(55): 136  112  105  168  120  108  98  122  112  62  140  99  86  155  109  130  125  94  110  91  85
(24): 73  91  71  125  115  100  67  109  120  101  104  83  79  107  104  101  89  129  78  133  90
(215): 138  119  134  181  108  101  80  125  80  98  152  88  121  153  111  129  139  97  121  83  62
(9): 108  99  107  150  119  95  61  114  98  118  121  94  85  104  100  121  123  119  97  108  71
(112): 94  103  60  138  111  113  108  115  133  39  116  104  87  115  113  101  83  99  82  120  108
(216): 87  108  110  163  120  102  81  119  96  88  134  96  104  152  106  126  128  104  106  96  77
(168): 103  118  110  166  102  106  84  123  111  88  118  92  120  120  118  86  111  120  131  101  74
(215)
138  119  134  181  108  101  80  125  80  98  152  88  121  153  111  129  139  97  121  83  62
all (168): 120
13 14 18
136  112  105  168  120  108  98  122  112  62  140  99  86  155  109  130  125  94  110  91  85
(55)
138  119  134  181  108  101  80  125  80  98  152  88  121  153  111  129  139  97  121  83  62
(215)

(168): 83  40  104  56  92  71  117
(202): 110  120  100  47  140  102  49
(9): 98  119  88  78  102  172  134
(41): 117  117  134  52  116  146  131
(72): 118  163  80  87  148  116  95
(112): 106  102  112  166  81  50  97
(59): 118  60  148  130  53  83  113
(24): 96  137  52  158  108  84  93
(29): 74  100  25  86  114  122  85
(215): 110  130  79  117  123  82  170
Table of tags by key:
89 -> z235
147 -> z149
99 -> z375
118 -> z849
148 -> z158
88 -> z531
149 -> z111
100 -> z631
join (59) 3: 
z158
both (215) (168): 
117
83  40  104  56  92  71  117
(168)

(112): 68  81  156  130
(29): 116  69  156  108
(41): 69  68  157  106
both (41) (29): 
69
Table of tags by key:
106 -> z414
130 -> z499
81 -> z762
108 -> z647
join (112) 4: 
z499
(41)
69  68  157  106
both (41) (112): 
68
both (29) (41): 
69

(72): 83  75  137  106  88
(202): 71  43  140  113  107
(41): 69  79  85  121  82
(9): 104  42  104  150  105
(24): 118  91  88  87  90
(55): 100  15  81  178  167
(29): 96  26  100  136  110
all (9): 105
5
tags:
105 -> z950
104 -> z19
88 -> z351
91 -> z121
87 -> z880
150 -> z649
90 -> z218
join (9) 5: 
z950
104  42  104  150  105
(9)

(24): 135  135  135  58  59
(72): 140  159  107  70  172
(216): 140  159  107  128  38
(41): 140  159  97  55  134
key -> tag
97 -> z335
135 -> z234
107 -> z95
join (24) 3: 
z234
140  159  107  128  38
(216)
all (24): 135
1 2 3
140  159  107  70  172
(72)

(55): 116  108  103  162  94
(216): 72  93  139  113  106
(215): 102  101  110  107  99
(24): 107  96  113  73  93
(41): 100  101  103  104  100
(202): 116  91  127  82  85
(112): 106  104  124  124  98
all (112): 124
3 4
(24)
107  96  113  73  93
key -> tag
104 -> z323
125 -> z650
101 -> z626
103 -> z523
124 -> z723
join (112) 2: 
z323
102  101  110  107  99
(215)
all (215): 102
1
both (215) (41): 
101

(55): 96  46  83  138  139  89  62
(29): 98  117  121  117  62  117  98
(168): 161  95  82  90  58  128  127
(215): 139  67  138  138  135  113  67
(59): 81  69  164  96  107  120  125
(41): 98  92  117  117  97  98  98
all (41): 98
1 6 7
key -> tag
90 -> z834
121 -> z41
125 -> z856
120 -> z985
89 -> z799
128 -> z425
join (59) 6: 
z985
all (29): 117
2 4 6
(55)
96  46  83  138  139  89  62
all (215): 138
3 4

(24): 100  100  124  130  65  111  84  52  100  133  102  58  111  93  71  110  96  110  100  107  100  121  141  74  116  112  100  129
(202): 110  98  108  167  114  105  68  135  127  94  80  74  160  95  81  84  137  132  76  100  87  108  92  83  111  103  105  70
(168): 127  139  102  168  124  91  84  83  116  87  100  53  150  81  76  113  154  148  97  78  110  78  89  69  103  122  103  92
all (24): 65
5
100  100  124  130  65  111  84  52  100  133  102  58  111  93  71  110  96  110  100  107  100  121  141  74  116  112  100  129
(24)
127  139  102  168  124  91  84  83  116  87  100  53  150  81  76  113  154  148  97  78  110  78  89  69  103  122  103  92
(168)
all (168): 97
19
key -> tag
81 -> z655
94 -> z211
75 -> z404
74 -> z431
95 -> z435
join (202) 14: 
z435

(215): 97  42  33  173  90
(72): 87  48  107  145  157
(112): 88  105  97  126  58
(9): 127  133  109  78  102
(168): 96  75  99  138  126
(59): 95  69  96  105  69
all (112): 126
4
all (59): 96
3
tags:
145 -> z293
156 -> z918
157 -> z848
90 -> z213
158 -> z331
join (72) 5: 
z848
both (168) (112): 
126

(55): 77  125  125  77  78  126  125  77  124  124  78  80  80  77
(9): 39  169  163  40  41  40  166  39  164  165  42  43  41  40
(112): 127  71  74  126  126  127  72  127  72  72  126  126  126  127
(55)
77  125  125  77  78  126  125  77  124  124  78  80  80  77
both (112) (55): 
126
(112)
127  71  74  126  126  127  72  127  72  72  126  126  126  127

(9): 77  121  120  34  122  122
(112): 160  44  45  123  41  42
(24): 167  122  38  35  34  33
167  122  38  35  34  33
(24)
all (9): 122
5 6
Table of tags by key:
36 -> z110
122 -> z742
41 -> z190
123 -> z422
35 -> z820
join (112) 4: 
z422
77  121  120  34  122  122
(9)
160  44  45  123  41  42
(112)
(9)
77  121  120  34  122  122

(9): 87  74  75  128  69  128  54  144  122  70  69  138  33  71  77  77  84  140  103  60  128  104  101  64  129  61  76  152  60  60  73  87  93  164  61  107  93  69  143  40  106  97  145  117  108  165  158  132  115
(215): 164  112  75  159  128  99  160  142  72  94  74  82  149  89  126  67  162  93  106  46  103  100  119  153  161  101  119  113  86  150  155  48  63  150  151  61  76  45  94  35  94  162  114  122  68  116  43  62  115
(55): 166  116  40  151  43  50  101  91  132  159  34  47  89  116  64  149  150  117  54  73  38  157  88  44  145  139  34  55  95  68  60  123  128  151  100  89  33  145  147  88  95  165  34  154  156  91  54  73  166
(202): 115  123  50  92  53  162  46  85  34  80  55  142  106  102  89  53  54  162  128  71  51  111  146  47  147  115  124  41  147  145  61  69  103  130  82  88  67  47  34  65  126  81  126  80  36  89  161  53  99
(41): 145  116  40  151  43  50  101  91  44  159  34  47  89  116  64  149  150  117  54  159  38  157  88  44  145  139  34  55  95  68  60  123  128  151  100  89  79  145  147  88  95  165  34  154  156  91  54  73  166
(168): 127  154  88  70  106  107  71  90  56  124  114  96  70  35  53  160  162  70  88  74  153  100  107  47  48  60  56  50  100  117  152  59  132  80  109  134  75  98  100  73  156  112  116  109  57  137  162  138  44
127  154  88  70  106  107  71  90  56  124  114  96  70  35  53  160  162  70  88  74  153  100  107  47  48  60  56  50  100  117  152  59  132  80  109  134  75  98  100  73  156  112  116  109  57  137  162  138  44
(168)
166  116  40  151  43  50  101  91  132  159  34  47  89  116  64  149  150  117  54  73  38  157  88  44  145  139  34  55  95  68  60  123  128  151  100  89  33  145  147  88  95  165  34  154  156  91  54  73  166
(55)
all (9): 69
5 11 38
Table of tags by key:
151 -> z981
68 -> z90
45 -> z535
150 -> z215
149 -> z135
44 -> z457
60 -> z857
join (215) 30: 
z215
all (168): 70
4 13 18

(168): 101  99  102  99  101  100  101  91
(24): 15  165  94  81  102  120  51  124
(72): 90  120  102  102  104  105  101  104
(59): 101  99  103  96  101  101  101  100
all (72): 102
3 4
all (72): 101
7
(24)
15  165  94  81  102  120  51  124
both (72) (59): 
101
both (59) (72): 
101
tags:
99 -> z449
165 -> z67
120 -> z317
100 -> z155
121 -> z224
166 -> z645
94 -> z945
join (24) 2: 
z67
both (168) (24): 
102

(215): 39  100  118  104  102  70  65  157  50  144
(112): 59  59  62  87  157  110  131  129  157  84
(24): 66  182  112  87  97  80  38  127  66  98
(59): 65  164  104  99  81  114  123  89  20  92
all (24): 112
3
(215)
39  100  118  104  102  70  65  157  50  144
65  164  104  99  81  114  123  89  20  92
(59)
both (112) (215): 
157

(24): 132  78  107  89  57  85  133  100  112  149  77  114  126  144  102  75  75  104  86  107  74  116  82  107  86  82  105  98  82  77  144  145  97  88  89  100  106  95  114  94  93  100  93  107  93  105  107  114  102  91  118  106  114  103  112  106  109
(72): 52  118  102  104  178  124  46  108  83  33  141  85  81  59  80  142  139  97  128  95  112  96  116  72  134  108  98  85  122  115  35  48  52  104  122  75  114  119  73  160  103  88  102  74  91  72  105  91  79  93  55  112  104  91  92  96  82
(215): 121  105  87  112  52  89  127  87  107  123  75  97  87  94  124  77  82  98  82  97  124  82  102  132  70  114  98  124  93  112  130  111  143  125  106  118  79  101  91  71  110  108  112  105  124  109  80  75  109  123  95  79  67  99  79  92  96
(202): 97  116  86  114  92  101  97  91  96  85  97  90  73  69  115  99  103  98  94  94  132  77  113  118  87  123  96  118  105  121  94  79  118  129  120  103  83  111  74  102  114  102  116  90  121  96  81  69  98  120  70  86  64  93  73  88  87
(29): 134  90  95  99  41  83  139  93  112  147  69  107  111  124  116  73  72  101  77  105  97  100  89  123  73  97  91  114  84  92  147  135  140  100  86  119  88  88  116  59  99  108  100  118  110  118  93  101  114  107  127  87  69  107  101  102  112
(9): 132  78  107  89  57  85  133  100  112  149  77  114  126  144  102  75  75  104  86  107  74  116  82  107  86  82  105  98  82  77  144  145  118  78  73  115  102  82  131  64  88  106  90  123  93  120  110  126  114  90  146  101  119  111  122  72  124
(55): 132  96  91  104  41  84  138  91  111  140  69  104  102  115  121  69  74  101  77  101  107  92  95  127  71  105  100  119  88  100  144  130  144  111  94  120  84  93  106  60  103  109  107  113  116  116  88  91  113  113  115  83  82  103  94  98  107
(41): 109  92  102  96  88  97  110  100  103  114  94  104  108  112  100  93  94  101  96  101  93  105  96  101  97  93  102  100  95  94  111  107  103  95  92  104  101  94  111  90  96  103  97  106  98  107  104  108  97  98  113  107  106  102  106  101  107
(168): 52  118  102  104  178  124  46  92  83  33  141  85  81  59  80  142  139  97  128  95  112  96  116  72  134  108  98  85  122  115  35  78  117  130  121  103  84  113  74  102  114  102  116  90  120  92  83  69  99  120  70  86  65  92  75  87  85
all (41): 107
32 46 52 57
52  118  102  104  178  124  46  108  83  33  141  85  81  59  80  142  139  97  128  95  112  96  116  72  134  108  98  85  122  115  35  48  52  104  122  75  114  119  73  160  103  88  102  74  91  72  105  91  79  93  55  112  104  91  92  96  82
(72)
(202)
97  116  86  114  92  101  97  91  96  85  97  90  73  69  115  99  103  98  94  94  132  77  113  118  87  123  96  118  105  121  94  79  118  129  120  103  83  111  74  102  114  102  116  90  121  96  81  69  98  120  70  86  64  93  73  88  87
109  92  102  96  88  97  110  100  103  114  94  104  108  112  100  93  94  101  96  101  93  105  96  101  97  93  102  100  95  94  111  107  103  95  92  104  101  94  111  90  96  103  97  106  98  107  104  108  97  98  113  107  106  102  106  101  107
(41)
all (29): 73
16 25

(41): 150  133  90  87  79  116  86  101  131  113  125  122  102  19  162  44  53  42  127  101  37  47  136  133  98  32  85  105  141  121  145  106  94  131  77  50  69  76
(72): 118  78  118  92  119  108  140  157  104  113  118  134  126  139  59  67  96  126  59  72  154  161  87  94  119  131  80  129  74  137  114  105  134  101  53  89  129  84
(29): 150  133  90  87  79  116  86  101  131  113  125  122  102  19  162  44  53  42  127  101  37  47  136  133  98  32  85  105  141  121  145  88  95  82  99  97  70  74
(216): 116  74  120  106  121  112  142  162  107  115  118  141  133  125  49  61  84  121  57  69  152  97  97  93  118  151  78  124  83  131  126  96  134  108  58  78  120  79
(55): 78  126  77  110  75  92  58  39  97  86  78  61  70  55  149  137  100  68  145  133  41  30  114  109  76  64  126  67  117  60  87  95  64  100  151  111  67  119
(202): 150  133  90  87  79  116  86  101  131  113  125  122  102  19  162  44  53  42  127  101  37  47  136  133  98  32  85  105  141  121  145  88  95  138  99  97  70  74
all (216): 116
1
(29)
150  133  90  87  79  116  86  101  131  113  125  122  102  19  162  44  53  42  127  101  37  47  136  133  98  32  85  105  141  121  145  88  95  82  99  97  70  74
key -> tag
123 -> z758
133 -> z415
125 -> z446
93 -> z89
94 -> z926
124 -> z892
join (216) 24: 
z89
(41)
150  133  90  87  79  116  86  101  131  113  125  122  102  19  162  44  53  42  127  101  37  47  136  133  98  32  85  105  141  121  145  106  94  131  77  50  69  76

(24): 81  130  91  118  85  107  43  125  97  83  103  58  86  124  100  114  124  100  77  75  106  115  138  124  81  106  84  65  155  62  116  64  99
(215): 81  130  91  118  85  107  43  76  97  83  103  58  86  124  100  114  124  100  77  75  106  38  97  124  81  155  84  65  155  62  116  64  118
(216): 98  130  91  118  85  107  43  125  97  83  72  58  86  124  100  114  124  100  77  75  106  38  138  124  81  155  84  65  155  62  116  64  99
(216)
98  130  91  118  85  107  43  125  97  83  72  58  86  124  100  114  124  100  77  75  106  38  138  124  81  155  84  65  155  62  116  64  99
all (24): 114
16
tags:
64 -> z628
138 -> z421
97 -> z932
96 -> z613
98 -> z382
137 -> z602
join (215) 23: 
z932
all (215): 97
9 23
98  130  91  118  85  107  43  125  97  83  72  58  86  124  100  114  124  100  77  75  106  38  138  124  81  155  84  65  155  62  116  64  99
(216)

(29): 59  59  61  140
(72): 25  24  28  173
(202): 179  167  164  36
(216): 138  138  136  64
(55): 181  183  178  21
(59): 154  155  152  48
(112): 155  156  153  47
(41): 29  178  32  169
(59)
154  155  152  48
all (72): 24
2
both (55) (41): 
178

(168): 101  101  31  101  106  100  94  99  105  101  99  82
(9): 97  103  102  103  101  95  72  102  84  92  95  117
(72): 98  100  92  101  101  100  83  97  86  99  87  106
(215): 98  100  92  99  101  94  83  97  102  99  87  106
(41): 108  105  136  98  98  90  100  106  105  92  96  112
(216): 97  103  102  103  101  95  72  98  98  109  102  129
both (216) (41): 
98
(72)
98  100  92  101  101  100  83  97  86  99  87  106
all (168): 100
6
all (168): 101
1 2 4 10

(72): 57  57  68  71  131
(29): 57  67  68  150  131
(215): 57  67  97  71  131
57  67  68  150  131
(29)
tags:
130 -> z578
69 -> z807
131 -> z3
68 -> z306
97 -> z925
join (72) 3: 
z306
(215)
57  67  97  71  131
57  67  97  71  131
(215)

(202): 178  178  145  178
(216): 16  144  16  16
(24): 137  144  106  67
all (216): 16
1 3 4
(24)
137  144  106  67
all (24): 144
2
all (202): 178
1 2 4
all (24): 67
4
both (24) (216): 
144
all (216): 144
2

(215): 46  163  67  72  82  99  96  79  80  140  93  93  80  130  79  89  121  94  73  106  85
(202): 51  159  65  76  82  98  98  80  84  137  91  93  78  129  80  93  119  90  72  105  89
(72): 73  99  101  72  82  85  124  100  107  130  181  94  94  140  100  124  106  116  77  58  77
(168): 81  122  88  138  82  78  61  91  88  103  74  121  69  107  79  120  108  133  98  101  133
(59): 140  164  68  73  82  97  94  78  80  140  91  90  79  130  78  89  105  102  73  111  95
(168)
81  122  88  138  82  78  61  91  88  103  74  121  69  107  79  120  108  133  98  101  133
(215)
46  163  67  72  82  99  96  79  80  140  93  93  80  130  79  89  121  94  73  106  85
(202)
51  159  65  76  82  98  98  80  84  137  91  93  78  129  80  93  119  90  72  105  89
all (59): 78
8 15
all (72): 94
12 13
73  99  101  72  82  85  124  100  107  130  181  94  94  140  100  124  106  116  77  58  77
(72)

(59): 27  35  171  26
(29): 59  69  121  42
(24): 34  26  178  26
27  35  171  26
(59)
both (24) (59): 
26

